Below are the code and all the weights of a small trained network. Each question names an input and a class and asks about switching units off, where a switched-off unit gives its printed mean instead of its output.

import numpy as np


def w(rows, s, z=0):
    codes = np.array(rows[::2]) - 128.0
    scale = np.full(codes.shape[1], s)
    scale[-1] = z or s
    return codes * scale


def norm(h):
    return h / np.sqrt((h * h).mean(-1, keepdims=True) + 1e-5)


def f(y):
    return np.maximum(y, 0)


def log_softmax(a):
    a = a - a.max(-1, keepdims=True)
    return a - np.log(np.exp(a).sum(-1, keepdims=True))


def net(x, mask):
    res = np.array(x, float).reshape(1, 7) / 4 @ E
    u = 0
    for l in range(2):
        y = f(norm(res) @ A[l][:, :-1].T + A[l][:, -1])
        res = res + np.where(mask[u : u + 3], y, B[l][:, -1]) @ B[l][:, :-1]
        u += 3
    return log_softmax(norm(res)[-1] @ U[:, :-1].T + U[:, -1])


A, B = {}, {}
E = w([
[141,120,114,120],'x0',
[168,205,55,255],'x1',
[124,129,130,130],'x2',
[246,160,205,162],'x3',
[131,121,123,126],'x4',
[125,132,132,128],'x5',
[124,127,131,130],'x6',
],0.011)
A[0] = w([
[165,129,248,39,3],'0.n1',
[112,157,174,60,208],'0.n2',
[97,123,99,126,85],'0.n3',
],0.015,0.0057)
B[0] = w([
[181,80,70,254,254],'0.n1',
[95,74,105,93,248],'0.n2',
[129,170,160,109,170],'0.n3',
],0.012,0.0069)
A[1] = w([
[111,205,89,173,140],'1.n1',
[40,134,31,141,131],'1.n2',
[93,97,173,7,6],'1.n3',
],0.014,0.0022)
B[1] = w([
[147,137,173,84,216],'1.n1',
[52,171,148,63,254],'1.n2',
[96,3,54,161,189],'1.n3',
],0.023,0.0093)
U = w([
[32,56,69,64,136],'0',
[197,52,77,211,107],'1',
[60,214,182,1,52],'2',
[232,200,206,120,253],'3',
],0.021,0.0012)

Each question gives the input, the list of numbers given to net, and the class t.
The units are the neurons (one row each of A and B). Each row of codes is followed by its name. A weight is (code - 128) times the scale printed after its matrix; where a second scale follows, it is the last column's (A, B and U).
mask holds one flag per neuron, layer by layer. A switched-off neuron (its flag False) gives its mean, the last column of its row in B, instead of its output. The means were averaged over made-up inputs and are rounded, as every weight is.
A unit's drop is (log p(t) with every unit on - log p(t) with that unit switched off) / (log p(t) with every unit on - log p(t) with every unit switched off).
The circuit of an input: a set's keep is (log p(t) with only the set's units on - log p(t) with every unit switched off) / (log p(t) with every unit on - log p(t) with every unit switched off). Starting from all 6 units, units are removed one at a time, each time the one whose removal leaves the highest keep (on an exact tie, the one counted first), for as long as the keep stays at least 0.8.
units of the circuit, in order: the units of the circuit, biggest drop first
k most important neurons: the k neurons with the biggest drops, biggest first
drop when u is switched off: that unit's drop, to one decimal
input [5,0,-7,3,6,-6,7], class 1: units of the circuit, in order -> (1.n2)
input [2,1,-1,2,-7,-5,-7], class 3: units of the circuit, in order -> (1.n2, 1.n3)
input [5,2,-2,3,-1,0,-7], class 3: 2 most important neurons -> (1.n2, 1.n3)
input [0,7,-4,1,-2,5,7], class 3: 2 most important neurons -> (0.n2, 1.n2)
input [-7,8,-8,1,1,7,6], class 3: 2 most important neurons -> (0.n2, 1.n2)
input [5,-5,2,2,0,3,-6], class 1: 2 most important neurons -> (0.n1, 1.n2)
input [0,1,5,-8,-3,3,2], class 2: 2 most important neurons -> (1.n2, 0.n2)
input [8,8,-8,4,5,3,-3], class 3: drop when 1.n3 is switched off -> 0.2
input [-8,3,-8,-5,-7,-5,2], class 2: drop when 0.n1 is switched off -> 0.0
input [-2,6,-5,5,4,-6,1], class 3: drop when 1.n2 is switched off -> 0.1
input [-3,6,-1,0,8,8,-3], class 2: drop when 0.n1 is switched off -> 0.5
